Each row has two labels, one from each of two sets.
[-19 -22  22 -17  -8   5  -7 -27  17  -7  -6  -3 -13 -26 -27  -2   4  -7
  21  -8 -15  32 -44 -14   9   6   6   1  -8  10  -2  16 -13  17] : R & (58)
[ -3 -11  11 -11   8   0  -9 -18  16  -1  -5   9 -15 -32 -24   1   1  53
   9  -6 -11  46 -23  -4  17  -5  -5   3 -20  11  -5   9 -20  15] : R & (57)
[  0   4   6  -5  -9  17   2  -1   4 -11 -13  11  -9  -1  -6 -15   2   0
  14  20 -10   8 -16   7 -13 -10   4  -5  -8   7   0  16 -24 -16] : Q & (58)
[-17 -23   9 -21  10  26   9  -9   5   2  24 -14 -23  -4  14  -2  -5  15
   7 -10  18  20 -14 -14  25   5 -11 -29  -2   6  -2  23 -13  -7] : R & (66)
[ -8  -8   5  -8   9  -5 -10 -16  13  -6  -8   8 -12 -31  -3   7  -2  -6
   8   5  -6  30 -27  -7  17  -8   5  -1 -16  14   2  15 -23  18] : R & (57)
[-14  -3  -9   5  -2  25   9  11  -2 -12  -2   2  -6   5  -9  -1  -4 -41
   3 -20  27 -13  -6  35 -10  -1  -6 -12  22   5   5   5 -12 -17] : Q & (66)
[-25 -10 -25   3  26   2   7  -2   4  -6   2  19 -15  -7 -14 -15   7  17
   5   3  12  27  -8   3  25 -11  -2 -21  -3  13   4   7 -15  15] : S & (59)
[-35 -38  -3   9  19  13   1   3   1   1 -14  -6  -7 -12 -13   4  -7   3
   7 -14   6   1 -12 -14 -16   0   6 -19  17  -3  -6   7  -3   4] : D & (66)
[  2 -10  21 -11  -2   6  -4 -11   2   1   7   2 -15 -17 -12 -10   1   7
   6  -1   0  17 -25  -4  22   7  -5  -7   3   1  -2  14 -20   4] : R & (57)
[ -6   1   2   2  -7  -2   8   3  13  -7  10   0  -3  -5   4 -14  15   7
  11  -9  29  -9   0   3   3   9  -7   9   0  19   0  18 -11 -24] : Q & (66)
[-10  -8  15 -26  15  -3  11 -10   7   0  -6   0 -21 -30 -11  10  12  -3
  11  28  -8  16 -26  -1  27  -5  -5 -10 -19   5  -8  21 -19  17] : R & (57)
[-28 -41   8 -13  25 -10   8   3  11 -10   0  16 -29 -16 -14  -5  -3  11
  15   0  -2  14 -38   4  30 -24   2 -25  -1  13   2  26 -14   5] : R & (59)
[-41 -28  -3  -8  23   3  16  -8  -6   7  16   3 -20  -3 -13   4   1   7
   3   5  -1   6 -15   7  39  -5   5 -10  -1  10  -3  15 -13  -2] : R & (66)
[-26 -21   5 -16   8   2  17  -6  12   6  11   4 -29 -10 -18  -2  -9  17
  20   7  13  -1 -20  -9  42  -2  -5 -11   3  25  -1  15  -9   2] : R & (66)
[-31  -8   6  -7  10  17  25 -19   8  -6 -10   3 -11 -14 -26  -6  -2  -8
  13 -16 -11  35 -39  -3   6  -7  -2 -17 -10   1   2  16 -27  -6] : R & (58)
[  3 -10  16  -3  10  -8 -31  -6   3  19  -1  -3 -15 -12  -3   6   4  14
   7   3  -5  14 -10  -5  17  -2   2  10 -10   6  -4  18 -19  18] : R & (57)
[ -2 -10  23  -1   3   4  -5 -32  12  -1  -3  -5  -5 -14  -9  -9   2   2
  21 -21  -8  33 -22  -4  13   0   4   4  -1   9   0  20 -19   4] : R & (58)
[-14 -20  22  -6  13  11 -12 -17   5   0  -8  13 -24 -21 -25  -5   4  -2
  18  11  -9  53 -24 -10  24  -5  -1  -4 -15  22  -8  17 -25   4] : R & (57)
[  0   0  16  -1 -22  12  -2 -29  11  -3 -18  -3 -16 -31 -27   9   5 -12
  19  -8 -19  28 -34   0  -2  -5   9  -3   3  11  -4   6 -15 -18] : R & (57)
[-31 -15  15  -2  14  -2  11 -18  17   1  -4   8 -18 -11 -10  -2   5  13
   4  25   1  37 -15  -3  11  -3  -3  -5  -8   0  -3  26 -18  21] : R & (57)
[  7   7  16  -6 -16  -6  -8 -28  18 -13 -12   4  -8 -14  12   6  13 -22
  13 -22   0  -3 -16  -5 -26   4  -2 -16  -3   6   9   0 -16   4] : D & (57)
[ 17  10  10   7 -15 -20 -15 -12   8  -6 -12   4   2 -14   6 -18   8  -4
  22 -21  19  15 -13   3  -9   5   0  -8  -2   7  -1   5 -34  -2] : Q & (57)
[-19 -23   0 -11  16  -4  10 -12   7   9  -5   8 -17 -23  -7   2  -5   1
  19   5   9  17 -25  -7  41 -20  -8 -18 -11  15  -3  16 -18  10] : R & (66)
